Here is a tiny trained network, its code and every weight. The questions are about switching its units off for an input and a target symbol, where a switched-off unit gives its printed mean instead of its output.

import numpy as np


def w(rows, s, z=0):
    codes = np.array(rows[::2]) - 128.0
    scale = np.full(codes.shape[1], s)
    scale[-1] = z or s
    return codes * scale


def f(y):
    return np.maximum(y, 0)


def softmax(a):
    e = np.exp(a - a.max(-1, keepdims=True))
    return e / e.sum(-1, keepdims=True)


def log_softmax(a):
    a = a - a.max(-1, keepdims=True)
    return a - np.log(np.exp(a).sum(-1, keepdims=True))


def net(x, mask):
    ids = ['ΘΠβζηλστψ'.index(c) for c in x.split()]
    T = len(ids)
    res = E[ids] + P[:T]
    u = 0
    for l in range(2):
        r = res
        for j in range(2):
            rows = slice(2 * j, 2 * j + 2)
            q, k, v = (r @ M[l][rows].T for M in (Q, K, V))
            z = softmax(np.where(np.tri(T) > 0, q @ k.T / 2**0.5, -1e9)) @ v
            o = O[l][rows]
            res = res + np.where(mask[u + j], z, o[:, -1]) @ o[:, :-1]
        u += 2
        y = f(res @ A[l][:, :-1].T + A[l][:, -1])
        res = res + np.where(mask[u : u + 12], y, B[l][:, -1]) @ B[l][:, :-1]
        u += 12
    return log_softmax(res[-1] @ U[:, :-1].T + U[:, -1])


Q, K, V, O, A, B = {}, {}, {}, {}, {}, {}
E = w([
[98,79,180],'Θ',
[75,250,98],'Π',
[97,121,185],'β',
[183,74,144],'ζ',
[129,113,155],'η',
[42,152,136],'λ',
[128,127,163],'σ',
[181,182,211],'τ',
[65,89,84],'ψ',
],0.013)
P = w([
[83,136,253],'0',
[141,199,173],'1',
[167,198,142],'2',
[186,152,114],'3',
[206,134,75],'4',
[235,120,56],'5',
[243,123,50],'6',
[230,111,49],'7',
],0.0044)
Q[0] = w([
[35,109,135],'L0H0',
[43,114,130],'L0H0',
[217,82,249],'L0H1',
[200,118,189],'L0H1',
],0.011)
K[0] = w([
[140,173,182],'L0H0',
[157,176,253],'L0H0',
[220,133,104],'L0H1',
[254,147,110],'L0H1',
],0.0097)
V[0] = w([
[37,89,2],'L0H0',
[172,198,140],'L0H0',
[178,179,128],'L0H1',
[212,161,178],'L0H1',
],0.0082)
O[0] = w([
[39,160,183,2],'L0H0',
[234,87,126,161],'L0H0',
[171,143,161,170],'L0H1',
[253,171,189,221],'L0H1',
],0.006,0.0062)
A[0] = w([
[159,141,126,136],'L0N0',
[73,71,74,100],'L0N1',
[108,163,51,97],'L0N2',
[160,99,151,181],'L0N3',
[166,30,33,237],'L0N4',
[21,144,187,106],'L0N5',
[80,38,100,166],'L0N6',
[184,122,255,163],'L0N7',
[163,103,120,168],'L0N8',
[131,84,47,186],'L0N9',
[51,124,207,253],'L0N10',
[112,230,75,189],'L0N11',
],0.0078,0.0032)
B[0] = w([
[139,137,141,162],'L0N0',
[78,108,225,136],'L0N1',
[118,179,183,137],'L0N2',
[169,131,104,177],'L0N3',
[132,246,87,169],'L0N4',
[118,99,193,137],'L0N5',
[23,92,255,141],'L0N6',
[173,126,120,245],'L0N7',
[150,125,76,165],'L0N8',
[110,169,131,146],'L0N9',
[7,145,220,148],'L0N10',
[103,241,61,148],'L0N11',
],0.0064,0.011)
Q[1] = w([
[128,173,80],'L1H0',
[93,129,86],'L1H0',
[132,1,139],'L1H1',
[192,23,205],'L1H1',
],0.0075)
K[1] = w([
[234,60,136],'L1H0',
[183,129,151],'L1H0',
[138,155,49],'L1H1',
[254,209,9],'L1H1',
],0.0084)
V[1] = w([
[81,168,197],'L1H0',
[231,186,78],'L1H0',
[199,225,2],'L1H1',
[9,122,160],'L1H1',
],0.0043)
O[1] = w([
[143,178,49,153],'L1H0',
[65,122,121,202],'L1H0',
[150,127,2,168],'L1H1',
[113,66,165,2],'L1H1',
],0.0067,0.0056)
A[1] = w([
[115,6,197,145],'L1N0',
[77,67,147,71],'L1N1',
[81,175,80,145],'L1N2',
[103,146,97,152],'L1N3',
[46,138,135,142],'L1N4',
[87,82,57,208],'L1N5',
[105,182,144,107],'L1N6',
[95,160,91,150],'L1N7',
[122,32,153,54],'L1N8',
[184,93,97,172],'L1N9',
[140,211,160,198],'L1N10',
[171,157,151,253],'L1N11',
],0.012,0.0034)
B[1] = w([
[149,141,179,169],'L1N0',
[178,155,128,150],'L1N1',
[114,44,126,158],'L1N2',
[97,41,168,145],'L1N3',
[173,156,85,164],'L1N4',
[155,1,217,140],'L1N5',
[109,184,92,159],'L1N6',
[104,43,153,151],'L1N7',
[173,72,155,142],'L1N8',
[145,119,90,215],'L1N9',
[81,132,87,246],'L1N10',
[111,141,98,247],'L1N11',
],0.0093,0.013)
U = w([
[1,136,67,45],'Θ',
[132,143,179,122],'Π',
[113,91,123,124],'β',
[127,85,124,191],'ζ',
[123,86,127,20],'η',
[218,89,197,2],'λ',
[214,138,59,140],'σ',
[96,175,132,203],'τ',
[128,10,135,237],'ψ',
],0.0072,0.0042)

Each question gives the input, a string of symbols that net reads in full, and the target symbol t.
The units are the heads (2 rows each of Q, K, V and O) and the neurons (one row each of A and B). Each row of codes is followed by its name. A weight is (code - 128) times the scale printed after its matrix; where a second scale follows, it is the last column's (O, A, B and U).
mask holds one flag per unit, layer by layer, with each layer's heads first. A switched-off unit (its flag False) gives its mean, the last column of its rows in O or B, instead of its output. The means were averaged over made-up inputs and are rounded, as every weight is.
A unit's drop is (log p(t) with every unit on - log p(t) with that unit switched off) / (log p(t) with every unit on - log p(t) with every unit switched off).
The circuit of an input: a set's keep is (log p(t) with only the set's units on - log p(t) with every unit switched off) / (log p(t) with every unit on - log p(t) with every unit switched off). Starting from the 12 units with the biggest drops (on a tie, the unit counted first), units are removed one at a time, each time the one whose removal leaves the highest keep (on an exact tie, the one counted first), for as long as the keep stays at least 0.8.
circuit, biggest first: the units of the circuit, biggest drop first
unit that matters most: the unit with the biggest drop
top k neurons: the k neurons with the biggest drops, biggest first
top k neurons in layer l: the k neurons of layer l with the biggest drops, biggest first
heads that matter: for each layer, one digit per head in row order, 1 if its drop is at least 0.15 and else 0, layers parted by /
drop when u is switched off: that unit's drop, to one decimal
input τ ψ σ τ τ τ τ λ, target ψ: unit that matters most : L0H1
input τ Θ ψ τ τ ψ τ, target τ: heads that matter : 10 / 00
input ψ λ ψ, target λ: heads that matter : 11 / 01
input τ τ β, target σ: circuit, biggest first : L0H0; L1H1; L0H1
input λ τ ψ λ Θ β σ λ, target Π: heads that matter : 11 / 01
input ψ η τ, target τ: circuit, biggest first : L0H0; L0N10; L1N6
input Θ λ η λ ψ, target τ: top 2 neurons : L0N4; L0N6
input τ τ λ Π τ Π, target ψ: top 2 neurons in layer 1 : L1N2; L1N7
input ζ τ τ ζ τ τ ψ Π, target Θ: top 2 neurons in layer 1 : L1N6; L1N10
input ψ λ τ λ β τ λ, target λ: top 2 neurons in layer 1 : L1N0; L1N8
input Θ τ β Π, target Θ: top 3 neurons : L0N11; L1N10; L1N6
input λ ζ Π τ β λ, target Π: top 2 neurons : L0N10; L1N0
input λ β λ β β σ σ ψ, target Π: drop when L0N1 is switched off : 0.1
input λ Θ ψ, target Π: drop when L0H0 is switched off : 0.3
input Θ β τ λ Θ ψ, target τ: drop when L0N9 is switched off : 0.2
input λ τ Θ, target σ: top neuron : L0N10
input τ τ σ ψ λ λ, target ψ: drop when L1N7 is switched off : 0.1
